Here is a tiny trained network, its code and every weight. The questions are about switching its units off for an input and a class, where a switched-off unit gives its printed mean instead of its output.

import numpy as np


def w(rows, s, z=0):
    codes = np.array(rows[::2]) - 128.0
    scale = np.full(codes.shape[1], s)
    scale[-1] = z or s
    return codes * scale


def norm(h):
    return h / np.sqrt((h * h).mean(-1, keepdims=True) + 1e-5)


def f(y):
    return y / 2 * (1 + np.tanh(0.7978845608 * (y + 0.044715 * y**3)))


def log_softmax(a):
    a = a - a.max(-1, keepdims=True)
    return a - np.log(np.exp(a).sum(-1, keepdims=True))


def net(x, mask):
    res = np.array(x, float).reshape(1, 2) / 4 @ E
    u = 0
    for l in range(2):
        y = f(norm(res) @ A[l][:, :-1].T + A[l][:, -1])
        res = res + np.where(mask[u : u + 12], y, B[l][:, -1]) @ B[l][:, :-1]
        u += 12
    return log_softmax(norm(res)[-1] @ U[:, :-1].T + U[:, -1])


A, B = {}, {}
E = w([
[1,155,93,60,144],'x0',
[168,154,107,189,180],'x1',
],0.0046)
A[0] = w([
[60,130,81,95,137,40],'L0N1',
[70,74,56,148,88,32],'L0N2',
[203,53,148,64,85,3],'L0N3',
[183,74,204,129,13,202],'L0N4',
[212,61,209,102,106,192],'L0N5',
[187,63,178,125,15,42],'L0N6',
[189,103,174,163,89,40],'L0N7',
[123,131,90,137,122,64],'L0N8',
[242,78,255,103,107,219],'L0N9',
[229,195,231,8,124,70],'L0N10',
[177,178,53,193,187,68],'L0N11',
[126,54,114,119,88,90],'L0N12',
],0.0074,0.0048)
B[0] = w([
[22,196,108,107,64,149],'L0N1',
[37,229,160,56,191,123],'L0N2',
[222,201,207,46,145,145],'L0N3',
[190,61,200,233,72,230],'L0N4',
[135,89,187,219,9,218],'L0N5',
[252,2,176,88,86,178],'L0N6',
[131,150,169,199,75,159],'L0N7',
[91,46,152,198,27,115],'L0N8',
[48,133,180,229,25,255],'L0N9',
[136,133,106,138,100,144],'L0N10',
[219,132,94,100,234,165],'L0N11',
[143,177,113,154,153,132],'L0N12',
],0.0064,0.0087)
A[1] = w([
[160,117,152,191,166,32],'L1N1',
[178,81,96,155,31,30],'L1N2',
[147,104,95,159,171,128],'L1N3',
[129,155,88,192,212,195],'L1N4',
[187,53,218,177,48,253],'L1N5',
[120,190,74,183,147,38],'L1N6',
[115,193,133,141,153,141],'L1N7',
[119,75,254,140,64,249],'L1N8',
[113,152,84,144,185,72],'L1N9',
[182,69,138,185,58,228],'L1N10',
[170,51,222,121,37,239],'L1N11',
[196,102,175,226,71,239],'L1N12',
],0.0091,0.0045)
B[1] = w([
[91,207,175,83,186,136],'L1N1',
[95,34,85,200,53,162],'L1N2',
[198,160,207,71,154,130],'L1N3',
[222,164,185,123,97,147],'L1N4',
[67,45,80,235,20,251],'L1N5',
[55,98,151,213,49,125],'L1N6',
[176,144,110,180,132,135],'L1N7',
[173,74,29,209,45,223],'L1N8',
[119,72,146,187,104,133],'L1N9',
[31,123,79,213,36,217],'L1N10',
[128,28,56,206,3,226],'L1N11',
[54,177,101,216,20,242],'L1N12',
],0.0072,0.015)
U = w([
[77,37,56,233,14,251],'0',
[180,240,148,177,184,124],'1',
[125,62,180,92,176,2],'2',
[1,231,60,31,218,254],'3',
[233,162,165,71,240,171],'4',
],0.0084,0.0049)

Each question gives the input, the list of numbers given to net, and the class t.
The units are the neurons (one row each of A and B). Each row of codes is followed by its name. A weight is (code - 128) times the scale printed after its matrix; where a second scale follows, it is the last column's (A, B and U).
mask holds one flag per neuron, layer by layer. A switched-off neuron (its flag False) gives its mean, the last column of its row in B, instead of its output. The means were averaged over made-up inputs and are rounded, as every weight is.
A unit's drop is (log p(t) with every unit on - log p(t) with that unit switched off) / (log p(t) with every unit on - log p(t) with every unit switched off).
most important unit: the unit with the biggest drop
top k neurons: the k neurons with the biggest drops, biggest first
k most important neurons of layer l: the k neurons of layer l with the biggest drops, biggest first
drop when u is switched off: that unit's drop, to one decimal
input [1,0], class 3: most important neuron of layer 1 -> (L1N11)
input [0,1], class 4: top 2 neurons -> (L0N4; L0N5)
input [7,6], class 3: top 4 neurons -> (L1N11; L1N5; L1N8; L0N4)
input [4,1], class 3: top 4 neurons -> (L0N4; L1N11; L1N5; L0N5)
input [3,0], class 3: 2 most important neurons of layer 1 -> (L1N11; L1N5)
input [6,3], class 3: top 3 neurons -> (L1N11; L1N5; L1N8)
input [2,3], class 4: 2 most important neurons of layer 1 -> (L1N5; L1N12)
input [3,3], class 1: 2 most important neurons of layer 0 -> (L0N5; L0N4)
input [1,2], class 4: top 2 neurons -> (L0N5; L0N4)
input [0,3], class 4: 2 most important neurons of layer 0 -> (L0N4; L0N5)
input [6,8], class 1: 4 most important neurons of layer 1 -> (L1N5; L1N11; L1N10; L1N8)
input [3,-6], class 3: drop when L0N4 is switched off -> 0.9
input [5,1], class 3: drop when L1N11 is switched off -> 0.4
input [0,7], class 4: most important unit -> L0N4
input [5,-5], class 3: drop when L1N11 is switched off -> 0.2
